What each symbol does to the items:
state | v l w m x h
w741 | w385 w806 w654 w18 w74 w605
w444 | w587 w639 w510 w67 w13 w400
w957 | w619 w654 w187 w888 w303 w708
w435 | w546 w681 w806 w527 w296 w668
w203 | w879 w504 w278 w167 w575 w793
w303 | w654 w840 w167 w957 w708 w879
w296 | w681 w363 w774 w435 w668 w350
w450 | w67 w444 w546 w750 w808 w510
w708 | w840 w593 w203 w303 w879 w504
w516 | w739 w68 w450 w652 w67 w444
w510 | w13 w400 w363 w808 w69 w57
w523 | w57 w458 w244 w363 w527 w435
w613 | w350 w244 w663 w774 w18 w741
w167 | w708 w879 w94 w187 w203 w575
w728 | w167 w203 w639 w215 w94 w278
w94 | w203 w575 w652 w728 w278 w739
w74 | w806 w774 w840 w741 w605 w920
w619 | w741 w74 w303 w663 w654 w840
w808 | w444 w13 w681 w450 w510 w69
w639 | w94 w278 w400 w587 w652 w516
w13 | w639 w652 w69 w444 w400 w750
w546 | w808 w510 w296 w458 w681 w363
w888 | w663 w619 w315 w593 w957 w303
w57 | w750 w450 w527 w69 w458 w546
w652 | w278 w739 w750 w639 w516 w67
w920 | w613 w18 w888 w605 w663 w619
w69 | w400 w750 w523 w510 w57 w458
w458 | w450 w808 w435 w57 w546 w681
w681 | w510 w69 w668 w546 w363 w523
w363 | w69 w57 w350 w681 w523 w527
w605 | w774 w613 w593 w74 w920 w663
w68 | w215 w728 w444 w739 w587 w639
w593 | w920 w663 w504 w840 w888 w957
w879 | w593 w888 w575 w708 w504 w315
w774 | w668 w350 w920 w806 w613 w18
w575 | w504 w315 w739 w203 w793 w215
w18 | w244 w385 w619 w613 w741 w74
w806 | w296 w668 w605 w385 w774 w613
w587 | w728 w94 w13 w68 w639 w652
w527 | w458 w546 w385 w523 w435 w296
w840 | w605 w920 w879 w654 w593 w888
w793 | w315 w187 w68 w575 w215 w728
w187 | w303 w708 w728 w315 w167 w203
w750 | w516 w67 w458 w400 w450 w808
w668 | w363 w523 w613 w296 w350 w244
w244 | w527 w435 w741 w350 w385 w806
w400 | w652 w516 w57 w13 w750 w450
w315 | w957 w303 w215 w504 w187 w167
w739 | w793 w215 w67 w278 w68 w587
w663 | w18 w741 w957 w920 w619 w654
w385 | w435 w296 w74 w244 w806 w774
w350 | w523 w527 w18 w668 w244 w385
w215 | w187 w167 w587 w793 w728 w94
w504 | w888 w957 w793 w879 w315 w187
w67 | w68 w587 w808 w516 w444 w13
w278 | w575 w793 w516 w94 w739 w68
w654 | w74 w605 w708 w619 w840 w593

The rows follow the links: the fewer symbols apart two items are, the more alike their rows tend to be.

Each row is also shifted at random along 2 hidden directions that mean nothing.

Some items, each with a row of numbers:
w444: +66	+15	+11	-7	+2	+28	+17	-2	+31	-14	+12	-17	+21	+2	-22	-6	-28	-4	+4	+22	-20	+26	-5	0	+3	-6	+3	-10	-12	-8	+21	-7	+6	-8	-15	-8	+46
w18: -32	-5	+29	-8	+14	-6	-15	-4	-4	+20	+13	-4	+2	+3	+13	-21	-4	+23	+11	-32	+36	-33	-22	+2	-14	+1	+19	+14	-11	+18	-16	+10	0	-1	+10	+23	-30
w808: -52	+34	-2	-4	-24	-1	+26	-5	-11	-10	+1	-26	+26	-1	-19	-6	-27	-8	+16	-9	-2	+11	+25	+14	-37	+22	+1	-18	-17	-4	-33	0	-22	-35	+12	+19	+13
w74: +73	-8	+28	-12	+30	+4	-14	+19	+0	+8	+16	+8	-8	+2	+25	-9	+7	+25	+0	-27	+21	-23	-30	+4	-5	-5	+17	+21	-22	+18	-9	-2	+7	+21	+14	+14	-45
w203: +82	-11	+7	-26	-31	+41	+2	+31	+15	+16	-15	+7	-19	-13	-29	+34	+27	+16	-19	+15	-46	-8	-26	-22	-1	+24	-3	+16	+29	+28	+5	-2	+8	+15	-3	-23	-28
w652: +30	-3	+8	+4	+9	+12	+43	+1	+36	-25	-6	+6	+15	-15	-24	-8	-18	+7	-8	+21	-28	+28	0	-3	+18	-9	+12	-9	-2	-11	+32	-12	+4	+5	-9	-7	+28
w639: +11	+1	+8	+7	+4	+1	+47	+13	+29	-18	-11	+10	+3	-23	-28	+6	-7	+3	-29	+27	-34	+33	-1	-12	+13	-14	+19	-10	+4	0	+40	-13	-1	+9	-8	-14	+18
w879: -98	+1	-33	-4	-43	-8	-24	+21	-18	+20	-2	-4	0	+14	-26	+11	+7	-7	-22	+42	+9	-9	+8	-24	+7	-16	-52	+18	+9	+10	+19	+10	+35	-14	-16	-24	-15
w458: +18	+23	-18	+2	+10	-6	0	-12	-9	-31	+10	-9	+3	+3	+24	+10	-4	-22	+11	-22	-1	+7	+26	+25	-21	+19	+3	-21	-15	-20	-42	-12	-25	-4	+8	+10	+15
w504: +30	-9	-10	-10	-37	+20	-29	+17	-1	+25	-3	-2	-10	+9	-22	+18	+21	-3	-11	+35	-12	-10	-17	-18	+12	-5	-32	+18	+19	+16	+23	+10	+22	+6	-15	-24	-9
w840: +60	-23	+1	+24	+0	-11	-6	-4	-28	+10	-18	+22	-13	-6	+25	-27	+13	+11	+10	-3	+20	-10	+1	+5	+29	-25	-20	+13	-6	0	+23	+14	+7	+11	+3	+11	-28
w363: -36	+13	-11	+22	+8	-27	-2	-19	-22	-14	-6	-12	-16	-4	+22	+11	+12	-37	0	-11	+6	+9	+18	+29	-10	+6	+12	-21	-5	-18	-23	-3	-34	+9	+11	+8	+27
w94: -21	-4	-16	-9	+12	-3	+24	-3	+10	-4	-6	+19	-9	+8	+0	+21	-5	+13	-16	-7	-29	+22	+30	-37	+7	+8	+0	-19	+40	-4	+3	-14	+5	-18	-15	-20	-19
w741: -80	-17	+6	-1	+14	-12	-20	-41	-19	+2	+14	+15	+32	+20	+35	-60	-32	+47	+64	-55	+56	-28	+12	+4	-2	+12	+5	+8	-4	-9	-48	+14	+3	-32	+8	+44	-27
w793: -17	-7	-10	-22	-15	+15	+16	+32	+13	+0	-9	+17	-12	-5	-21	+34	+13	+16	-28	+8	-36	+2	+6	-33	-9	+22	-4	+4	+27	+15	-6	-9	+12	-4	-7	-28	-38
w668: +15	-7	+14	+5	+22	+7	-33	-6	+20	-16	+11	-3	-5	-4	+10	+2	+16	-25	+6	+4	+11	-15	-36	+33	+9	+1	+28	+14	-19	-6	-2	-7	-3	+42	+10	-3	+36
w920: -11	-8	-1	+0	+26	-27	-14	-1	-23	+6	+17	+14	-1	+16	+38	-26	-6	+27	+14	-33	+40	-17	+15	-8	+3	-17	-8	+5	-13	-1	-13	+2	+12	-8	+1	+19	-43
w774: +88	-8	+48	-9	+26	+26	-33	-6	+19	+29	+16	-16	-11	+5	+10	0	+6	+6	+17	-20	+20	-26	-59	+14	0	+4	+33	+14	-9	+22	+2	+10	-7	+23	+11	+17	+6

In each set, the symbols that take the first to the second take the third to the fourth, perhaps in another order. Give the fourth.
Answers are names.
+3	+19	+6	-7	+1	+7	+32	+16	+32	-17	+12	-12	+22	-1	-31	+4	-20	-14	-26	+35	-20	+28	-2	-8	-7	-15	+2	-10	-15	-1	+31	-14	+12	-6	-16	-14	+34
to +91	-6	+14	+5	+14	+27	+38	+4	+39	-27	-8	+10	+13	-22	-15	-10	-14	+8	-2	+19	-34	+30	-9	+1	+21	-4	+19	-5	-2	-9	+34	-13	+3	+14	-11	-5	+34
as +11	-3	+1	+7	+16	-32	-8	+15	-29	+24	0	+11	-22	+1	+24	+0	+17	+4	-28	-8	+25	-5	+5	-14	+6	-32	-15	+7	-14	+9	+20	+12	+7	+4	+1	+5	-46
to w920

-49	+29	-22	+7	+7	-25	+3	-7	-23	-17	+5	-11	-8	+2	+20	+17	+2	-37	-10	-16	+7	+8	+37	+19	-26	+8	+1	-26	-14	-20	-35	-9	-25	-7	+8	+3	+12
to +3	+23	+3	+12	+9	-21	+5	+21	-12	-5	-3	-18	-37	-20	+1	+46	+33	-55	-52	+12	-10	+6	-9	+22	-17	-1	+21	-15	-17	+3	+3	-9	-34	+30	+15	-11	+14
as +46	+36	+16	-10	-18	+20	+26	+9	+10	+5	+3	-34	+13	-2	-27	+6	-22	-16	-1	+13	-16	+20	-2	+4	-24	+7	+6	-15	-17	+5	+0	+0	-14	-17	+2	+2	+32
to w808

-10	-9	+20	+0	+28	+2	-45	-22	+19	+5	+24	-12	+6	+15	+12	-6	+2	-12	+22	-4	+30	-17	-34	+19	+7	+2	+22	+6	-7	-6	-6	+3	+1	+20	+6	+5	+29
to +7	-12	+38	-5	+21	+11	-34	-27	+8	+25	+20	-14	+6	+13	+13	-18	-6	+12	+37	-29	+34	-29	-35	+10	-3	+5	+25	+9	-2	+8	-15	+15	-4	+0	+8	+22	+10
as -6	+2	-3	+2	+3	+8	+30	-14	+28	-30	+2	+3	+34	-4	-15	-24	-32	+9	+12	+15	-17	+29	+14	-2	+14	-6	+2	-8	-1	-18	+17	-8	+11	-12	-16	+0	+39
to w13

+51	+6	+30	-9	+28	+7	-31	+41	+32	+1	+22	-20	-29	-9	-14	+41	+40	-41	-49	+32	-2	-19	-67	+24	-4	-12	+37	+15	-29	+20	+26	-15	+2	+62	+11	-23	+18
to -60	+19	+27	-15	+17	-14	-23	+39	+13	+34	+24	-34	-23	+4	-24	+43	+27	-40	-64	+27	+14	-21	-51	+1	-21	-23	+26	+7	-26	+32	+24	+1	+1	+27	+8	-18	+3
as +15	-18	+0	+14	+10	+4	+43	-28	+18	-19	-18	+24	+11	-15	-5	-19	-18	+20	+17	-1	-29	+34	+18	-12	+24	-2	+12	-13	+24	-17	+21	-5	-4	-11	-8	+2	+28
to w652

+2	+5	+25	-16	+22	-14	+0	+40	-5	+15	+18	+1	-12	0	+11	+7	+14	+12	-31	-15	+18	-23	-24	-5	-14	-9	+11	+19	-27	+28	0	-2	+8	+15	+13	+7	-54
to -6	-3	-18	0	-33	+2	-22	+41	-6	+14	-4	0	-9	+1	-24	+20	+27	-13	-41	+49	-5	-15	-17	-13	+10	-25	-38	+26	-5	+19	+33	+2	+31	+19	-10	-33	-20
as +10	-22	-19	-6	-38	+24	-34	-26	-6	+23	-9	+4	+7	+21	-7	-14	-7	+20	+45	+3	+2	-10	+1	-18	+14	+15	-35	+11	+39	-2	-8	+18	+20	-20	-13	-4	+1
to w68

+44	-40	-18	+24	-20	+10	-25	-27	-13	-11	-15	+29	+12	+3	+19	-47	-1	+30	+48	+1	+14	-12	+7	+12	+44	-13	-37	+26	+3	-16	+6	+14	+24	+4	-6	+11	-5
to +102	-24	-6	-15	+18	+32	+5	-11	+24	-16	-6	+30	-10	+2	+18	+11	-7	+28	+16	-21	-40	+14	+11	-22	+22	+23	+6	-8	+45	-12	-9	-19	+8	-2	-14	-16	-10
as +125	-19	+8	-5	+28	+27	+26	-4	+29	-4	-11	+20	-22	-10	+5	+23	+5	+13	-10	-8	-47	+27	-1	-25	+27	+6	+19	-14	+39	-6	+20	-17	-4	+8	-12	-23	-1
to w450

-44	-17	-25	+14	-26	-15	-11	+12	-20	+1	-15	+20	+3	-1	-2	-16	+11	+6	-2	+25	+17	-9	+7	-1	+22	-26	-38	+26	-7	+1	+24	+14	+25	+8	-4	-2	-18
to -9	+11	+12	-15	+25	-23	+1	+47	-15	+18	+19	+2	-18	-2	+9	+15	+15	+9	-45	-11	+25	-21	-13	-12	-15	-20	+6	+18	-29	+27	+6	-3	+8	+13	+10	+1	-63
as -35	+15	-6	+7	-15	+13	+7	-64	-3	-13	+7	-17	+56	+21	0	-52	-68	+15	+78	-20	+17	+22	+37	+7	-11	+16	-12	-25	+7	-32	-30	+10	-5	-58	-9	+29	+56
to w68

+70	+29	+17	-10	-2	+26	+22	+7	+27	0	+10	-31	+15	+1	-26	+7	-22	-14	-15	+27	-23	+24	-11	-1	-13	-5	+4	-14	-14	+2	+22	-7	+2	-9	-13	-6	+40
to -32	+25	+4	-5	-4	0	+36	+31	+25	-11	+9	-17	+19	-6	-42	+10	-17	-18	-42	+41	-22	+27	+2	-12	-9	-20	+2	-10	-16	+5	+36	-14	+11	-6	-13	-20	+30
as +70	+21	-2	-2	0	+21	+6	-18	+1	-35	+5	-9	+18	+1	+18	-9	-23	-1	+38	-24	-6	+8	+19	+34	-21	+31	+5	-16	-20	-21	-50	-13	-22	-8	+10	+22	+18
to w808

+5	-7	+0	+22	-6	-32	+3	+26	-31	+24	-15	+14	-28	-12	+8	-2	+26	0	-35	+16	+14	-8	+0	-8	+14	-40	-22	+16	-13	+13	+35	+11	+6	+18	+4	-2	-39
to -71	+2	+16	-11	+11	-21	-9	+9	-14	+15	+13	-1	+6	+9	+8	-15	-3	+24	-1	-25	+38	-29	-10	-5	-14	-3	+8	+16	-18	+18	-16	+8	+0	-7	+13	+21	-44
as +6	-4	-2	+26	+15	-10	-11	-36	-14	-16	-9	0	-10	-10	+29	-2	+12	-26	+21	-20	+5	+8	+8	+37	+5	+10	+22	-12	-2	-22	-20	+2	-34	+16	+16	+15	+35
to w510

-76	-4	-22	-10	+5	-19	+29	+3	+3	-1	-5	+19	-6	+4	-5	+21	-1	+12	-17	-4	-23	+23	+38	-39	+0	+7	-3	-22	+39	-5	+3	-11	+4	-28	-18	-20	-19
to -4	+15	-4	-1	+1	+15	+17	-24	+22	-19	+12	-15	+39	+11	-14	-25	-47	+4	+28	+6	+1	+22	+13	+1	+3	-2	-5	-18	-2	-20	+3	0	+8	-31	-17	+4	+50
as +22	-32	-15	+25	-16	-5	-14	-19	-22	-3	-19	+31	+5	-2	+20	-45	+3	+28	+36	+2	+22	-11	+9	+8	+38	-17	-30	+22	0	-9	+12	+17	+19	+3	-1	+10	-14
to w203

-49	-15	-12	+14	+2	+1	+26	-57	+19	-39	-8	+17	+49	+3	+5	-55	-51	+31	+62	-10	-3	+29	+40	+1	+26	+5	0	-16	+15	-39	-8	-3	+7	-35	-16	+20	+48
to -45	+40	+4	-10	-20	-1	+25	+12	+2	+9	+7	-37	+22	+3	-34	+8	-29	-20	-16	+21	-9	+19	+9	-9	-29	-3	-5	-22	-18	+2	+6	+1	-4	-34	-9	0	+31
as +52	-11	-11	-24	+2	+24	+18	+22	+21	-7	-1	+21	-16	-5	-8	+32	+14	+19	-16	-6	-43	+4	+4	-30	+8	+19	+6	-1	+33	+7	-3	-18	+15	+4	-11	-25	-30
to w68

+43	+14	-8	+11	+22	-6	-11	-22	-15	-22	+1	-8	-12	-2	+34	+10	+7	-34	+10	-22	-2	+9	+14	+32	-8	+12	+13	-27	-5	-23	-28	-8	-33	+8	+12	+7	+26
to +129	+19	+21	-8	+4	+44	+16	+3	+31	-5	+9	-25	+13	+3	-17	-1	-22	-10	+6	+20	-23	+24	-20	+5	-2	-4	+12	-11	-11	-5	+18	-5	-1	0	-14	-7	+44
as -66	+36	-13	-6	-20	-10	+29	+1	-16	-17	+4	-19	+26	-1	-13	-3	-24	-11	+5	-6	+0	+9	+27	+17	-41	+26	-2	-18	-20	-6	-40	-4	-17	-26	+13	+19	+5
to w639

-19	+26	-9	-4	-17	+8	+14	-24	-8	-27	+2	-15	+36	+1	+4	-23	-30	+2	+35	-20	+3	+7	+30	+22	-29	+31	+3	-22	-15	-20	-50	-5	-21	-30	+13	+25	+16
to +60	+41	-2	-12	+3	+6	+15	+43	0	-18	+12	-24	-14	-10	-6	+42	+14	-40	-46	+3	-25	+7	-2	+23	-40	+13	+14	-15	-32	+6	-18	-21	-23	+17	+16	-8	-5
as -38	-29	-33	+17	-29	-2	-29	-23	-21	-9	-9	+23	+20	+15	+12	-44	-7	+27	+42	+12	+22	-12	+20	+2	+29	-10	-48	+26	+6	-17	+2	+13	+31	-11	-12	+2	-6
to w879

+10	+16	+3	-2	-1	+15	+18	-19	+25	-19	+11	-16	+37	+8	-16	-20	-42	+2	+22	+11	-9	+27	+11	0	+1	-7	-2	-17	-7	-18	+8	-5	+12	-27	-16	+4	+46
to +15	+34	+13	-9	-11	+14	+29	+23	+22	+3	+10	-35	+10	-1	-39	+18	-17	-22	-34	+33	-19	+28	-10	-7	-18	-10	-1	-16	-16	+3	+28	-3	+4	-14	-8	-9	+32
as +17	-30	-9	+29	-13	-14	-15	-19	-32	+1	-19	+24	+1	-2	+23	-46	+6	+24	+31	-5	+26	-6	+14	+7	+34	-19	-27	+18	+1	-8	+12	+20	+8	+3	+2	+19	-16
to w888

+5	-15	+10	+10	+24	+6	-36	-22	+22	-18	+12	-1	+4	-2	+15	-7	+4	-17	+21	-4	+19	-18	-31	+39	+14	+3	+26	+10	-15	-16	-9	-4	-4	+36	+7	+3	+37
to +84	-15	+46	-8	+32	+27	-38	-24	+14	+25	+13	-13	-4	+9	+18	-18	-4	+12	+39	-27	+24	-26	-51	+13	+2	+7	+26	+9	-3	+9	-9	+13	-5	+15	+9	+19	+13
as +17	-15	+6	+19	+20	-3	-21	-22	+8	-26	-6	-3	-9	-11	+18	-5	+16	-23	+15	-7	+6	-8	-20	+45	+12	+10	+31	+7	-9	-16	-7	-3	-21	+37	+17	+5	+36
to w385

-23	-15	-23	+9	-30	-6	-20	+17	-17	+5	-9	+16	+2	+2	-8	-10	+15	+4	-9	+36	+9	-14	+1	-5	+20	-26	-42	+27	-4	+4	+26	+9	+29	+12	-7	-14	-18
to +49	-15	-1	+23	-3	-17	+1	+15	-26	+17	-17	+13	-26	-10	+17	-9	+23	+5	-18	+11	+13	-4	-5	-1	+20	-29	-18	+17	-11	+13	+30	+11	+6	+18	+3	+5	-31
as -33	+13	+11	+3	+12	-20	-4	+45	+14	-4	+4	-17	-31	-23	-24	+48	+45	-55	-70	+35	-7	-11	-42	+20	-11	-14	+34	+13	-35	+19	+25	-12	-13	+57	+18	-24	+15
to w363

